Group and class of each row
[-28.7 -26.5  31.1  15.4  -3.0  22.2  10.5   0.0 -29.5 -22.1 -18.4  21.1
   8.7   9.3  -3.9 -12.6 -21.8  -5.0  -2.4 -19.4 -18.5 -13.4  27.5  -6.1]
E > Z
[-10.5 -15.2  12.4  -7.3  -2.4   9.7   5.9 -10.2 -17.0  -8.9  -2.3  -5.0
   4.2  -3.3  -5.4  -4.4  -7.6  -2.8   7.3  10.7   3.4 -14.5  -4.1 -20.5]
M > N
[ -3.0 -11.9   4.3 -16.8  -4.2  30.2  -1.1  -1.6 -18.2 -14.0   2.6  -3.2
  21.4 -15.0 -14.8  -4.2  -4.1   0.9   0.4   0.4   4.7 -16.6  -6.1 -23.7]
M > N
[-25.7 -29.3  13.1   9.3  13.6   3.5  23.4 -19.7 -67.9 -33.5 -24.9  49.0
  33.4  -1.6 -16.0   0.5 -34.0  -7.5  -5.0 -52.3 -30.2 -15.6  47.6   8.4]
E > Z
[ -5.3  16.5  14.5   6.2  -8.5  10.0 -16.7  -2.2  57.9 -14.9 -10.6   0.3
  -3.9  16.5  17.6   3.0  -5.9 -11.2  -6.3  15.0  -2.8   3.8   0.2  17.3]
F > Q
[-18.2  -5.8   5.8   9.1  11.8 -20.0  11.5 -10.1 -14.6 -15.6 -14.8  29.5
   8.2   5.8   4.2   5.0  -8.2  -4.1  -6.1 -32.7 -20.2  -3.7  28.2  24.8]
E > Z
[-20.9  -9.5 -12.2 -17.8 -17.2  36.4  20.4 -17.0 -69.1 -17.9 -11.0  17.5
  22.8 -36.8 -38.0  -6.0   2.0  -5.2 -14.6  -2.5  22.0 -40.7  -5.9 -39.9]
M > D
[ -6.5  24.8  -4.5   9.7 -10.0   9.2 -24.7   7.0  66.7  -7.8  -5.2  -2.9
  -3.2  17.8  21.0  -3.5  -2.3  -7.8 -10.1  -3.0   3.4   3.8   6.1  36.0]
F > C
[ -7.2  20.4  25.4  21.9   8.7 -23.7 -24.5   0.3  87.7 -20.2  -8.2  -6.2
 -14.0  35.9  39.9   3.4 -16.2 -10.3 -12.4   0.2  -5.5  22.3  18.1  36.8]
F > Q
[-30.3 -10.8  -1.1  -2.0  -8.6  15.0   8.6  -7.0 -20.6 -38.7 -19.3  21.9
  26.9 -17.7  -9.8  -0.6 -12.7 -13.1 -23.3 -29.6   6.2 -27.9   8.3  -0.5]
E > Z
[-23.7  -7.3  -3.9   7.1 -27.8  23.7   0.9  -7.8 -24.8 -35.9 -15.7  23.5
  19.8 -11.3   6.0 -12.6  -6.8 -12.7 -22.3 -22.1   3.5 -31.3  20.5   6.2]
E > Z
[ -8.6  22.8   8.1   7.7  12.6 -28.7 -18.7  -5.1  61.5 -12.1   1.0  10.9
  -3.3  16.5  19.4  11.7  -4.8  -9.1 -15.5 -11.8  -3.6  17.6   7.5  49.3]
F > Q
[ -1.5  26.4   6.6  19.0  -1.2 -42.0 -11.7  -0.2  57.4 -17.7  -1.8 -10.4
 -10.9  13.1  34.9  -3.0   2.8 -13.8 -12.2   0.2  -5.3   3.7  13.3  37.7]
F > Q
[ -7.0  13.2  16.8   3.2 -11.2  18.4 -21.0   5.2  50.0  12.6  -3.0  -2.0
 -10.3  25.4   5.3  -5.2  -8.3  -2.4   8.8  14.8  -3.4  17.0  -2.2   6.8]
F > C
[-18.1  -8.0  22.8 -17.8 -29.6  36.2  11.3   8.4 -38.0  16.6 -12.3  -3.8
   1.1 -13.3 -35.9  -3.5  -8.2   0.3  16.1  31.0  15.6 -11.2 -23.5 -58.7]
M > D
[  0.4   0.0  31.8  17.0  18.2 -25.0  -7.6  -0.7  46.0  -5.2 -14.2  -7.6
 -17.6  24.3  29.4  -1.3 -17.1  -6.1  15.5   1.2 -24.6  17.8  18.8  30.1]
F > Q
[-24.2 -34.1  13.3 -15.9 -21.7  51.4  25.4   0.6 -76.9  -5.2 -10.8   2.4
  15.1 -26.7 -38.8  -5.1  -8.0  -0.7   9.2  11.4   6.7 -24.2  -9.2 -68.1]
M > D
[ -6.1  16.6  27.5   4.1   6.2  21.3 -37.1  -4.1  86.6  -4.2  -8.4   1.6
  -9.8  27.7  16.2   3.9  -9.9   1.3 -19.5 -11.6  -9.5  13.7  11.4  43.1]
F > C
[ 13.8  -2.2 -18.7 -18.0 -14.5  41.2 -14.3  -3.8 -16.2 -10.5   7.4  -4.3
   1.4 -18.0 -12.1  -4.7  14.1  -0.4 -21.6   1.3  26.8 -23.7 -13.5 -10.5]
M > N
[-23.8 -13.8  36.7   9.4   9.9  -3.1  -7.2  -4.1  36.0 -34.4 -11.0  -1.7
   2.1  25.9  13.7  11.4 -25.4 -13.8  -5.6 -12.2 -20.0   2.7  24.2   7.1]
F > Q
